Here is a tiny trained network, its code and every weight. The questions are about switching its units off for an input and a target symbol, where a switched-off unit gives its printed mean instead of its output.

import numpy as np


def w(rows, s, z=0):
    codes = np.array(rows[::2]) - 128.0
    scale = np.full(codes.shape[1], s)
    scale[-1] = z or s
    return codes * scale


def norm(h):
    return h / np.sqrt((h * h).mean(-1, keepdims=True) + 1e-5)


def f(y):
    return y / 2 * (1 + np.tanh(0.7978845608 * (y + 0.044715 * y**3)))


def softmax(a):
    e = np.exp(a - a.max(-1, keepdims=True))
    return e / e.sum(-1, keepdims=True)


def log_softmax(a):
    a = a - a.max(-1, keepdims=True)
    return a - np.log(np.exp(a).sum(-1, keepdims=True))


def net(x, mask):
    ids = ['ζηθλμξπτω'.index(c) for c in x.split()]
    T = len(ids)
    res = E[ids] + P[:T]
    r = norm(res)
    for j in range(2):
        rows = slice(3 * j, 3 * j + 3)
        q, k, v = (r @ M[0][rows].T for M in (Q, K, V))
        z = softmax(np.where(np.tri(T) > 0, q @ k.T / 3**0.5, -1e9)) @ v
        o = O[0][rows]
        res = res + np.where(mask[j], z, o[:, -1]) @ o[:, :-1]
    y = f(norm(res) @ A[0][:, :-1].T + A[0][:, -1])
    res = res + np.where(mask[2:18], y, B[0][:, -1]) @ B[0][:, :-1]
    return log_softmax(norm(res)[-1] @ U[:, :-1].T + U[:, -1])


Q, K, V, O, A, B = {}, {}, {}, {}, {}, {}
E = w([
[107,110,187,164,154,29,124,87,126,173],'ζ',
[53,137,157,206,195,94,160,119,170,181],'η',
[70,172,133,111,182,90,36,25,141,138],'θ',
[98,217,112,113,172,189,111,100,50,53],'λ',
[172,157,237,80,90,57,70,146,118,4],'μ',
[81,232,210,169,33,155,90,135,134,223],'ξ',
[85,85,69,148,202,118,125,110,141,3],'π',
[102,90,126,208,78,114,240,173,31,58],'τ',
[75,66,206,114,76,197,183,99,218,151],'ω',
],0.017)
P = w([
[233,114,106,58,185,102,193,207,142,250],'0',
[127,128,109,78,161,100,125,172,93,174],'1',
[133,125,108,102,161,121,101,161,81,151],'2',
[123,140,115,127,156,110,115,145,86,126],'3',
[121,149,123,147,152,119,110,130,89,104],'4',
[127,165,140,166,158,112,110,114,70,94],'5',
[73,173,170,161,163,106,152,109,113,96],'6',
],0.017)
Q[0] = w([
[223,140,123,145,79,159,123,143,150,190],'head 0',
[87,152,102,153,79,95,104,141,113,178],'head 0',
[84,170,248,127,110,118,146,94,160,88],'head 0',
[150,59,99,99,131,183,96,149,127,198],'head 1',
[73,123,91,144,145,69,127,102,65,83],'head 1',
[160,120,45,138,156,109,93,194,88,146],'head 1',
],0.011)
K[0] = w([
[162,189,60,45,218,64,103,161,120,254],'head 0',
[133,211,91,96,105,239,124,121,197,199],'head 0',
[6,174,177,217,121,133,32,109,84,69],'head 0',
[206,120,93,89,208,161,195,226,156,199],'head 1',
[80,50,189,165,130,252,204,34,129,10],'head 1',
[205,89,136,64,94,178,174,65,193,187],'head 1',
],0.0072)
V[0] = w([
[32,164,101,99,161,193,72,91,206,200],'head 0',
[149,233,84,231,142,85,88,172,75,189],'head 0',
[74,178,167,160,22,234,173,157,38,177],'head 0',
[129,199,133,188,124,88,10,113,79,81],'head 1',
[154,142,118,59,170,169,97,176,129,62],'head 1',
[183,177,206,61,59,132,43,119,168,176],'head 1',
],0.011)
O[0] = w([
[113,173,141,19,226,124,239,134,158,66,148],'head 0',
[214,204,117,112,105,205,167,159,178,186,3],'head 0',
[119,105,147,101,145,210,141,170,19,168,180],'head 0',
[148,197,111,102,97,121,115,156,186,158,9],'head 1',
[175,124,148,110,178,152,49,138,128,8,112],'head 1',
[42,232,195,142,138,160,162,186,113,85,113],'head 1',
],0.013,0.0063)
A[0] = w([
[116,106,63,109,173,166,197,49,161,130,185],'neuron 0',
[85,50,199,106,96,154,170,97,148,97,211],'neuron 1',
[168,186,176,105,123,126,162,125,187,67,2],'neuron 2',
[173,58,132,172,128,85,76,118,106,172,131],'neuron 3',
[133,213,182,184,103,133,94,171,169,80,90],'neuron 4',
[100,115,140,158,126,132,159,192,128,164,116],'neuron 5',
[140,178,173,92,158,177,128,81,130,126,147],'neuron 6',
[148,159,114,152,200,172,90,194,160,117,17],'neuron 7',
[79,63,170,124,225,115,119,103,12,48,62],'neuron 8',
[112,78,179,176,71,184,149,84,93,95,252],'neuron 9',
[149,121,175,159,157,133,114,167,190,166,233],'neuron 10',
[152,86,193,113,32,199,128,122,167,91,233],'neuron 11',
[91,51,190,131,119,162,190,105,124,53,141],'neuron 12',
[212,119,175,111,122,111,135,156,178,98,225],'neuron 13',
[138,92,89,138,128,112,94,56,184,93,165],'neuron 14',
[4,35,157,112,203,148,138,91,53,76,32],'neuron 15',
],0.015,0.0043)
B[0] = w([
[185,122,170,179,112,105,101,139,91,133,160],'neuron 0',
[26,144,162,151,162,160,114,121,110,193,186],'neuron 1',
[122,165,76,216,157,172,105,144,77,182,140],'neuron 2',
[106,151,86,146,114,169,173,144,104,101,168],'neuron 3',
[135,108,208,169,110,110,97,176,57,94,159],'neuron 4',
[103,101,119,97,58,143,133,118,113,61,143],'neuron 5',
[135,131,87,82,120,162,155,124,122,90,143],'neuron 6',
[93,118,122,54,70,56,139,93,79,131,135],'neuron 7',
[31,113,219,151,212,189,145,131,66,160,243],'neuron 8',
[146,171,196,173,165,191,112,128,150,125,176],'neuron 9',
[98,124,128,90,119,143,85,131,78,81,152],'neuron 10',
[104,186,156,163,104,176,83,80,137,184,150],'neuron 11',
[87,98,166,184,204,176,156,118,98,213,193],'neuron 12',
[80,96,163,142,144,141,82,49,154,97,152],'neuron 13',
[158,99,155,112,124,191,140,192,196,129,157],'neuron 14',
[80,117,195,170,236,248,143,135,110,174,251],'neuron 15',
],0.015,0.026)
U = w([
[44,134,89,115,18,71,130,108,153,147,168],'ζ',
[228,143,172,144,95,58,162,92,127,184,129],'η',
[169,238,107,176,150,81,156,104,162,94,113],'θ',
[121,128,65,77,123,116,52,22,68,97,33],'λ',
[129,107,170,130,64,83,42,212,77,90,29],'μ',
[157,151,114,48,77,132,159,222,113,111,175],'ξ',
[185,93,110,82,117,126,114,137,190,73,255],'π',
[161,82,2,182,88,148,75,180,57,179,36],'τ',
[66,101,160,145,143,165,119,133,123,150,105],'ω',
],0.0093,0.0045)

Each question gives the input, a string of symbols that net reads in full, and the target symbol t.
The units are the heads (3 rows each of Q, K, V and O) and the neurons (one row each of A and B). Each row of codes is followed by its name. A weight is (code - 128) times the scale printed after its matrix; where a second scale follows, it is the last column's (O, A, B and U).
mask holds one flag per unit, heads first, then neurons. A switched-off unit (its flag False) gives its mean, the last column of its rows in O or B, instead of its output. The means were averaged over made-up inputs and are rounded, as every weight is.
A unit's drop is (log p(t) with every unit on - log p(t) with that unit switched off) / (log p(t) with every unit on - log p(t) with every unit switched off).
The circuit of an input: a set's keep is (log p(t) with only the set's units on - log p(t) with every unit switched off) / (log p(t) with every unit on - log p(t) with every unit switched off). Starting from the 12 units with the biggest drops (on a tie, the unit counted first), units are removed one at a time, each time the one whose removal leaves the highest keep (on an exact tie, the one counted first), for as long as the keep stays at least 0.8.
circuit, biggest first: the units of the circuit, biggest drop first
most important unit: the unit with the biggest drop
top k neurons: the k neurons with the biggest drops, biggest first
which heads matter: for each layer, one digit per head in row order, 1 if its drop is at least 0.15 and else 0, layers parted by /
input ζ ω ω ζ ζ μ ω, target ζ: circuit, biggest first => [head 1; neuron 15; neuron 8; neuron 12]
input ζ π ω ω ω μ ω, target μ: top 2 neurons => [neuron 4; neuron 15]
input τ μ η, target τ: top 2 neurons => [neuron 8; neuron 15]
input η η ω ζ η θ η, target θ: top 2 neurons => [neuron 8; neuron 15]
input ω η ω ω η μ π, target π: which heads matter => 11
input ω ζ ζ ζ ζ, target ζ: most important unit => head 1
input ω τ τ η ω, target τ: circuit, biggest first => [head 1; neuron 8; neuron 15; neuron 3]
input η ξ π π τ, target τ: circuit, biggest first => [head 1; head 0; neuron 8]
input μ ω θ ω, target θ: circuit, biggest first => [head 0; head 1; neuron 8; neuron 15]
input π θ π ζ π ξ ζ, target λ: top 2 neurons => [neuron 13; neuron 15]
input ζ τ θ, target τ: which heads matter => 10
input ζ θ ζ, target θ: circuit, biggest first => [head 0; neuron 8; neuron 15; neuron 12]
input ω ζ η ω τ ζ π, target τ: which heads matter => 11
input τ ω ξ ω, target ξ: most important unit => head 0
input ω η ω τ ω, target τ: circuit, biggest first => [head 1; head 0; neuron 8; neuron 15]
input ω π ζ μ θ ζ, target μ: which heads matter => 00
input π η ω η ξ, target ξ: which heads matter => 10
input ξ η ζ, target ξ: top 2 neurons => [neuron 15; neuron 8]
input ω ζ θ π τ ξ ζ, target τ: which heads matter => 01
input ζ ω π ζ ζ, target π: which heads matter => 11
input θ η π ζ θ, target π: top 2 neurons => [neuron 14; neuron 8]
